Below are the code and all the weights of a small trained network. Each question names an input and a target symbol and asks about switching units off, where a switched-off unit gives its printed mean instead of its output.

import numpy as np


def w(rows, s, z=0):
    codes = np.array(rows[::2]) - 128.0
    scale = np.full(codes.shape[1], s)
    scale[-1] = z or s
    return codes * scale


def f(y):
    return np.maximum(y, 0)


def softmax(a):
    e = np.exp(a - a.max(-1, keepdims=True))
    return e / e.sum(-1, keepdims=True)


def log_softmax(a):
    a = a - a.max(-1, keepdims=True)
    return a - np.log(np.exp(a).sum(-1, keepdims=True))


def net(x, mask):
    ids = ['αβγδεζηθλμπστφψω'.index(c) for c in x.split()]
    T = len(ids)
    res = E[ids] + P[:T]
    r = res
    for j in range(2):
        rows = slice(4 * j, 4 * j + 4)
        q, k, v = (r @ M[0][rows].T for M in (Q, K, V))
        z = softmax(np.where(np.tri(T) > 0, q @ k.T / 4**0.5, -1e9)) @ v
        o = O[0][rows]
        res = res + np.where(mask[j], z, o[:, -1]) @ o[:, :-1]
    y = f(res @ A[0][:, :-1].T + A[0][:, -1])
    res = res + np.where(mask[2:6], y, B[0][:, -1]) @ B[0][:, :-1]
    return log_softmax(res[-1] @ U[:, :-1].T + U[:, -1])


Q, K, V, O, A, B = {}, {}, {}, {}, {}, {}
E = w([
[113,174,178,252,199,124,104,199,163,35,85],'α',
[199,113,76,169,83,151,122,162,105,70,179],'β',
[134,212,118,155,66,173,166,126,49,191,184],'γ',
[126,192,239,214,132,33,157,139,168,92,175],'δ',
[181,218,133,196,145,18,95,158,165,115,160],'ε',
[63,171,87,173,175,47,166,123,81,62,140],'ζ',
[110,67,152,112,127,70,60,86,118,113,211],'η',
[113,102,129,188,102,147,149,16,164,84,76],'θ',
[184,145,233,167,154,102,94,92,143,151,153],'λ',
[78,98,230,151,168,189,130,129,16,175,61],'μ',
[137,53,179,175,155,152,110,98,200,150,124],'π',
[243,133,129,123,110,107,179,215,180,174,87],'σ',
[171,126,113,122,94,24,159,109,140,180,211],'τ',
[38,180,118,181,154,191,126,154,39,132,90],'φ',
[148,114,200,147,199,140,187,200,105,205,197],'ψ',
[152,136,97,105,73,69,185,84,116,110,53],'ω',
],0.013)
P = w([
[120,94,50,206,152,88,114,54,158,200,162],'0',
[145,62,155,125,77,160,165,241,94,46,209],'1',
[137,65,150,169,94,82,209,214,66,2,158],'2',
[212,46,42,107,104,207,160,104,82,113,111],'3',
[209,91,77,154,103,175,123,172,89,97,184],'4',
[131,62,149,122,66,69,137,129,40,47,119],'5',
[118,79,175,93,33,107,122,150,28,121,96],'6',
[92,94,180,137,35,93,130,195,80,182,127],'7',
[111,79,121,219,111,98,163,217,139,154,154],'8',
[153,61,94,166,2,74,143,240,44,58,171],'9',
[159,31,86,159,78,70,184,170,78,45,153],'10',
],0.0057)
Q[0] = w([
[146,59,101,127,115,142,145,134,43,100,166],'H1',
[144,76,127,234,84,67,129,204,90,80,158],'H1',
[123,198,120,106,185,168,112,125,205,175,39],'H1',
[149,94,197,207,133,50,227,150,50,136,140],'H1',
[100,87,253,183,99,31,157,137,129,129,103],'H2',
[172,45,101,166,35,100,110,179,120,91,139],'H2',
[103,134,121,44,193,136,72,14,151,128,112],'H2',
[107,28,126,191,95,111,169,105,4,68,134],'H2',
],0.0052)
K[0] = w([
[128,201,153,132,119,161,135,128,230,140,119],'H1',
[97,216,126,127,83,88,114,122,159,230,88],'H1',
[132,56,105,83,112,145,131,166,60,77,243],'H1',
[90,160,65,187,133,97,10,13,218,189,75],'H1',
[156,165,3,191,158,136,117,13,88,181,121],'H2',
[58,158,125,171,202,100,134,128,77,236,112],'H2',
[223,137,116,129,103,231,177,209,132,36,111],'H2',
[109,150,119,154,141,111,143,109,186,207,152],'H2',
],0.0051)
V[0] = w([
[127,138,148,169,215,201,127,241,207,141,44],'H1',
[133,213,103,132,122,150,58,214,84,144,213],'H1',
[175,139,53,96,56,225,204,154,113,227,109],'H1',
[150,61,53,132,114,129,178,143,44,72,151],'H1',
[231,112,84,199,94,169,101,208,153,38,92],'H2',
[255,167,159,89,99,66,220,137,218,191,135],'H2',
[125,70,221,92,247,164,152,188,108,211,161],'H2',
[173,31,136,109,118,184,57,78,194,132,176],'H2',
],0.0071)
O[0] = w([
[145,139,213,132,136,171,172,184,137,125,30,31],'H1',
[254,92,117,165,214,138,203,134,31,88,191,171],'H1',
[156,97,158,38,84,130,249,91,104,165,118,103],'H1',
[55,83,83,73,126,93,165,170,72,118,167,254],'H1',
[132,99,88,191,41,170,168,199,149,59,100,189],'H2',
[159,189,126,188,74,18,204,109,180,161,189,129],'H2',
[86,104,189,190,164,97,176,131,71,203,55,108],'H2',
[171,68,102,187,20,127,56,150,82,222,82,126],'H2',
],0.0084,0.0048)
A[0] = w([
[56,254,71,156,135,166,156,129,76,154,115,111],'N1',
[122,161,76,119,72,153,77,105,200,87,153,140],'N2',
[41,22,93,146,167,74,95,183,187,51,114,249],'N3',
[164,110,96,131,185,103,146,129,32,147,147,138],'N4',
],0.0053,0.0016)
B[0] = w([
[243,199,251,21,129,239,142,98,138,168,148,149],'N1',
[2,205,60,146,62,212,177,170,148,107,147,183],'N2',
[172,115,112,95,126,168,99,237,74,196,133,254],'N3',
[83,60,181,153,180,112,123,85,30,146,165,230],'N4',
],0.0061,0.0076)
U = w([
[168,130,195,175,149,190,103,214,151,64,62,45],'α',
[125,74,81,159,71,138,194,229,43,127,171,188],'β',
[203,131,156,64,141,169,181,19,84,111,219,33],'γ',
[110,188,197,208,143,124,96,121,194,69,184,30],'δ',
[205,199,77,190,193,107,128,116,173,86,144,3],'ε',
[86,191,67,33,248,130,126,168,99,91,158,233],'ζ',
[165,84,82,137,118,120,10,124,34,203,141,180],'η',
[2,117,108,131,79,201,133,120,193,156,99,86],'θ',
[217,142,194,211,97,137,47,62,165,139,140,120],'λ',
[30,70,187,109,170,177,103,90,84,134,45,19],'μ',
[165,72,161,167,58,190,74,132,185,224,58,174],'π',
[236,112,177,78,61,87,214,188,169,148,97,180],'σ',
[135,148,65,140,129,36,145,51,167,172,214,45],'τ',
[153,102,176,29,207,240,125,94,88,85,87,17],'φ',
[78,74,187,204,172,84,179,141,94,190,121,231],'ψ',
[49,180,52,29,98,72,187,125,156,128,115,173],'ω',
],0.0043,0.0017)

Each question gives the input, a string of symbols that net reads in full, and the target symbol t.
The units are the heads (4 rows each of Q, K, V and O) and the neurons (one row each of A and B). Each row of codes is followed by its name. A weight is (code - 128) times the scale printed after its matrix; where a second scale follows, it is the last column's (O, A, B and U).
mask holds one flag per unit, heads first, then neurons. A switched-off unit (its flag False) gives its mean, the last column of its rows in O or B, instead of its output. The means were averaged over made-up inputs and are rounded, as every weight is.
A unit's drop is (log p(t) with every unit on - log p(t) with that unit switched off) / (log p(t) with every unit on - log p(t) with every unit switched off).
The circuit of an input: a set's keep is (log p(t) with only the set's units on - log p(t) with every unit switched off) / (log p(t) with every unit on - log p(t) with every unit switched off). Starting from all 6 units, units are removed one at a time, each time the one whose removal leaves the highest keep (on an exact tie, the one counted first), for as long as the keep stays at least 0.8.
units of the circuit, in order: the units of the circuit, biggest drop first
most important unit: the unit with the biggest drop
k most important neurons: the k neurons with the biggest drops, biggest first
which heads matter: for each layer, one digit per head in row order, 1 if its drop is at least 0.15 and else 0, layers parted by /
drop when u is switched off: that unit's drop, to one decimal
input ψ ε τ, target ψ: units of the circuit, in order => (H2; N4)
input σ ψ β γ β β, target σ: most important unit => H1
input η η η, target η: units of the circuit, in order => (H2; H1)
input τ β η β δ, target τ: units of the circuit, in order => (H2; H1)
input β ε β β β λ, target β: which heads matter => 01
input ψ β ζ, target ψ: which heads matter => 01
input δ β η ω δ, target δ: which heads matter => 11
input β β α σ σ, target σ: units of the circuit, in order => (H1; H2; N4)
input γ η ζ, target γ: units of the circuit, in order => (H1; H2)
input θ β α, target θ: units of the circuit, in order => (H1; N2)
input β η α β β β β η β β, target η: 2 most important neurons => (N2; N4)
input η σ ψ η β β α, target η: units of the circuit, in order => (H2; H1)
input β τ β γ τ γ, target γ: which heads matter => 10
input ψ β β, target ψ: which heads matter => 01
input ψ ψ π, target ψ: units of the circuit, in order => (H2)
input ω η η, target ω: units of the circuit, in order => (H1; H2; N2)
input β β β π, target β: which heads matter => 11
input β α α β, target α: units of the circuit, in order => (H1; H2)
input β σ η β β β η η η α, target η: 2 most important neurons => (N3; N2)
input ζ λ μ γ α ζ ζ, target ζ: units of the circuit, in order => (H2)
input β β θ β η, target β: 2 most important neurons => (N2; N3)
input π β ψ, target π: units of the circuit, in order => (H1; H2)
input α σ ζ, target α: which heads matter => 10
input η η σ, target η: which heads matter => 11
input η ζ τ β β β ψ, target η: units of the circuit, in order => (H1; H2)
input β β β β ε, target β: units of the circuit, in order => (H2; H1)
input β ε δ μ γ, target γ: most important unit => N1
input ω β β, target ω: drop when H1 is switched off => 0.5
